Below are the code and all the weights of a small trained network. Each question names an input and a class and asks about switching units off, where a switched-off unit gives its printed mean instead of its output.

import numpy as np


def w(rows, s, z=0):
    codes = np.array(rows[::2]) - 128.0
    scale = np.full(codes.shape[1], s)
    scale[-1] = z or s
    return codes * scale


def f(y):
    return np.maximum(y, 0)


def log_softmax(a):
    a = a - a.max(-1, keepdims=True)
    return a - np.log(np.exp(a).sum(-1, keepdims=True))


def net(x, mask):
    res = np.array(x, float).reshape(1, 7) / 4 @ E
    y = f(res @ A[0][:, :-1].T + A[0][:, -1])
    res = res + np.where(mask, y, B[0][:, -1]) @ B[0][:, :-1]
    return log_softmax(res[-1] @ U[:, :-1].T + U[:, -1])


A, B = {}, {}
E = w([
[128,125,125,128,127],'x0',
[77,177,77,231,225],'x1',
[207,1,103,170,232],'x2',
[116,128,132,103,135],'x3',
[100,119,141,89,151],'x4',
[138,124,122,139,119],'x5',
[194,173,31,17,123],'x6',
],0.0082)
A[0] = w([
[202,45,139,98,223,3],'N0',
[201,34,219,80,34,109],'N1',
[83,41,253,171,95,69],'N2',
[221,22,153,152,203,51],'N3',
[97,128,227,168,153,64],'N4',
[166,81,192,93,57,29],'N5',
[145,137,206,194,147,97],'N6',
],0.0078,0.0077)
B[0] = w([
[126,194,153,131,73,176],'N0',
[57,154,1,182,186,253],'N1',
[220,139,161,74,156,215],'N2',
[53,214,214,103,64,208],'N3',
[201,132,128,94,103,175],'N4',
[73,165,90,208,158,171],'N5',
[183,126,137,92,197,175],'N6',
],0.0099,0.0073)
U = w([
[101,207,171,145,46,7],'0',
[142,123,109,143,135,254],'1',
[139,130,105,141,145,221],'2',
[97,151,71,185,220,22],'3',
[253,152,86,84,142,48],'4',
[129,124,110,141,140,175],'5',
[135,120,115,142,124,185],'6',
],0.013,0.008)

Each question gives the input, the list of numbers given to net, and the class t.
The units are the neurons (one row each of A and B). Each row of codes is followed by its name. A weight is (code - 128) times the scale printed after its matrix; where a second scale follows, it is the last column's (A, B and U).
mask holds one flag per neuron, in row order. A switched-off neuron (its flag False) gives its mean, the last column of its row in B, instead of its output. The means were averaged over made-up inputs and are rounded, as every weight is.
A unit's drop is (log p(t) with every unit on - log p(t) with that unit switched off) / (log p(t) with every unit on - log p(t) with every unit switched off).
The circuit of an input: a set's keep is (log p(t) with only the set's units on - log p(t) with every unit switched off) / (log p(t) with every unit on - log p(t) with every unit switched off). Starting from all 7 units, units are removed one at a time, each time the one whose removal leaves the highest keep (on an exact tie, the one counted first), for as long as the keep stays at least 0.8.
units of the circuit, in order: the units of the circuit, biggest drop first
k most important neurons: the k neurons with the biggest drops, biggest first
drop when u is switched off: that unit's drop, to one decimal
input [5,7,3,-7,-4,4,-7], class 1: units of the circuit, in order => (N1, N4)
input [-5,2,5,0,-2,-4,-1], class 0: 3 most important neurons => (N3, N1, N0)
input [-4,-7,-4,-3,3,-2,-3], class 3: units of the circuit, in order => (N1, N5)
input [6,7,-5,-5,7,0,-5], class 2: 2 most important neurons => (N1, N3)
input [0,-5,-5,6,2,-4,-1], class 1: units of the circuit, in order => (N3)
input [-2,-1,5,-2,0,0,5], class 0: units of the circuit, in order => (N3, N0, N2)
input [3,7,-1,-5,8,4,-7], class 2: units of the circuit, in order => (N1, N4)
input [1,-6,-7,8,1,8,-3], class 1: units of the circuit, in order => (N3, N1)
input [5,-5,-5,0,-8,-3,-5], class 2: units of the circuit, in order => (N3, N1)
input [-4,-4,-3,1,6,3,-7], class 4: 4 most important neurons => (N2, N4, N3, N6)
input [-6,8,8,4,0,-2,4], class 0: units of the circuit, in order => (N3, N0)
input [8,-7,-1,-4,5,5,-8], class 4: 4 most important neurons => (N2, N4, N6, N3)
input [1,-6,0,6,-6,4,-7], class 4: 3 most important neurons => (N2, N4, N6)
input [-2,6,2,8,1,-6,-4], class 1: units of the circuit, in order => (N1)
input [3,1,6,0,5,-1,-4], class 0: 3 most important neurons => (N3, N0, N1)
input [6,6,4,-6,-6,4,4], class 1: 2 most important neurons => (N1, N5)
input [-1,1,-6,8,-2,2,-6], class 1: 4 most important neurons => (N3, N0, N6, N2)
input [-6,-8,4,-4,2,1,7], class 3: 2 most important neurons => (N1, N5)
input [3,-7,-6,-2,2,-3,5], class 3: 3 most important neurons => (N1, N5, N3)
input [8,6,8,4,-2,-3,-8], class 0: 3 most important neurons => (N3, N0, N1)
input [3,-7,3,-6,3,-2,-3], class 3: drop when N1 is switched off => 0.9
